Below are the code and all the weights of a small trained network. Each question names an input and a class and asks about switching units off, where a switched-off unit gives its printed mean instead of its output.

import numpy as np


def w(rows, s, z=0):
    codes = np.array(rows[::2]) - 128.0
    scale = np.full(codes.shape[1], s)
    scale[-1] = z or s
    return codes * scale


def norm(h):
    return h / np.sqrt((h * h).mean(-1, keepdims=True) + 1e-5)


def f(y):
    return y / 2 * (1 + np.tanh(0.7978845608 * (y + 0.044715 * y**3)))


def log_softmax(a):
    a = a - a.max(-1, keepdims=True)
    return a - np.log(np.exp(a).sum(-1, keepdims=True))


def net(x, mask):
    res = np.array(x, float).reshape(1, 2) / 4 @ E
    u = 0
    for l in range(4):
        y = f(norm(res) @ A[l][:, :-1].T + A[l][:, -1])
        res = res + np.where(mask[u : u + 7], y, B[l][:, -1]) @ B[l][:, :-1]
        u += 7
    return log_softmax(norm(res)[-1] @ U[:, :-1].T + U[:, -1])


A, B = {}, {}
E = w([
[159,90,1],'x0',
[10,38,114],'x1',
],0.0034)
A[0] = w([
[155,126,90,36],'L0N1',
[133,93,91,56],'L0N2',
[108,137,154,49],'L0N3',
[103,143,9,112],'L0N4',
[141,158,106,104],'L0N5',
[40,86,113,234],'L0N6',
[171,145,83,1],'L0N7',
],0.015,0.0022)
B[0] = w([
[71,35,23,152],'L0N1',
[228,209,1,157],'L0N2',
[150,93,114,133],'L0N3',
[254,190,87,242],'L0N4',
[74,134,171,143],'L0N5',
[51,205,56,254],'L0N6',
[82,24,140,170],'L0N7',
],0.006,0.0071)
A[1] = w([
[71,110,133,62],'L1N1',
[98,132,126,2],'L1N2',
[204,2,96,27],'L1N3',
[191,78,120,48],'L1N4',
[220,90,149,170],'L1N5',
[129,21,169,87],'L1N6',
[81,98,59,191],'L1N7',
],0.014,0.0024)
B[1] = w([
[114,200,65,144],'L1N1',
[156,126,108,116],'L1N2',
[225,146,255,238],'L1N3',
[124,139,191,170],'L1N4',
[88,148,226,223],'L1N5',
[143,151,191,146],'L1N6',
[188,81,215,253],'L1N7',
],0.0079,0.0046)
A[2] = w([
[156,248,177,206],'L2N1',
[218,3,164,251],'L2N2',
[96,137,145,61],'L2N3',
[180,130,16,57],'L2N4',
[174,169,70,9],'L2N5',
[78,137,34,245],'L2N6',
[167,123,221,134],'L2N7',
],0.011,0.0021)
B[2] = w([
[51,107,141,254],'L2N1',
[67,211,254,186],'L2N2',
[108,148,100,132],'L2N3',
[115,115,110,178],'L2N4',
[151,139,134,153],'L2N5',
[179,127,189,196],'L2N6',
[180,41,99,223],'L2N7',
],0.0076,0.0078)
A[3] = w([
[109,108,230,20],'L3N1',
[50,165,112,55],'L3N2',
[190,197,3,110],'L3N3',
[103,129,139,250],'L3N4',
[176,133,178,99],'L3N5',
[184,195,167,72],'L3N6',
[173,151,86,37],'L3N7',
],0.014,0.0016)
B[3] = w([
[121,95,26,254],'L3N1',
[71,210,119,165],'L3N2',
[210,95,126,220],'L3N3',
[114,208,74,159],'L3N4',
[90,111,116,171],'L3N5',
[55,78,159,181],'L3N6',
[97,182,2,151],'L3N7',
],0.0064,0.0084)
U = w([
[87,2,50,162],'0',
[170,86,219,189],'1',
[58,233,83,199],'2',
[222,145,13,206],'3',
[152,152,117,13],'4',
[149,150,117,2],'5',
],0.02,0.0089)

Each question gives the input, the list of numbers given to net, and the class t.
The units are the neurons (one row each of A and B). Each row of codes is followed by its name. A weight is (code - 128) times the scale printed after its matrix; where a second scale follows, it is the last column's (A, B and U).
mask holds one flag per neuron, layer by layer. A switched-off neuron (its flag False) gives its mean, the last column of its row in B, instead of its output. The means were averaged over made-up inputs and are rounded, as every weight is.
A unit's drop is (log p(t) with every unit on - log p(t) with that unit switched off) / (log p(t) with every unit on - log p(t) with every unit switched off).
most important unit: the unit with the biggest drop
k most important neurons: the k neurons with the biggest drops, biggest first
k most important neurons of layer l: the k neurons of layer l with the biggest drops, biggest first
drop when u is switched off: that unit's drop, to one decimal
input [-1,7], class 2: most important unit : L0N6
input [-4,-6], class 0: 2 most important neurons : [L0N6; L2N7]
input [1,7], class 3: 2 most important neurons of layer 0 : [L0N6; L0N2]
input [3,0], class 1: 2 most important neurons of layer 0 : [L0N6; L0N7]
input [-7,0], class 0: 2 most important neurons of layer 0 : [L0N6; L0N1]
input [-3,0], class 0: 3 most important neurons of layer 0 : [L0N6; L0N1; L0N3]
input [0,-6], class 0: 2 most important neurons of layer 0 : [L0N6; L0N5]
input [-6,-6], class 0: 2 most important neurons : [L0N6; L2N7]
input [0,-2], class 0: 2 most important neurons : [L0N6; L0N4]
input [-1,-7], class 0: drop when L0N6 is switched off : 0.9
input [0,4], class 2: drop when L2N7 is switched off : 0.9
input [-1,3], class 2: drop when L0N6 is switched off : 0.3
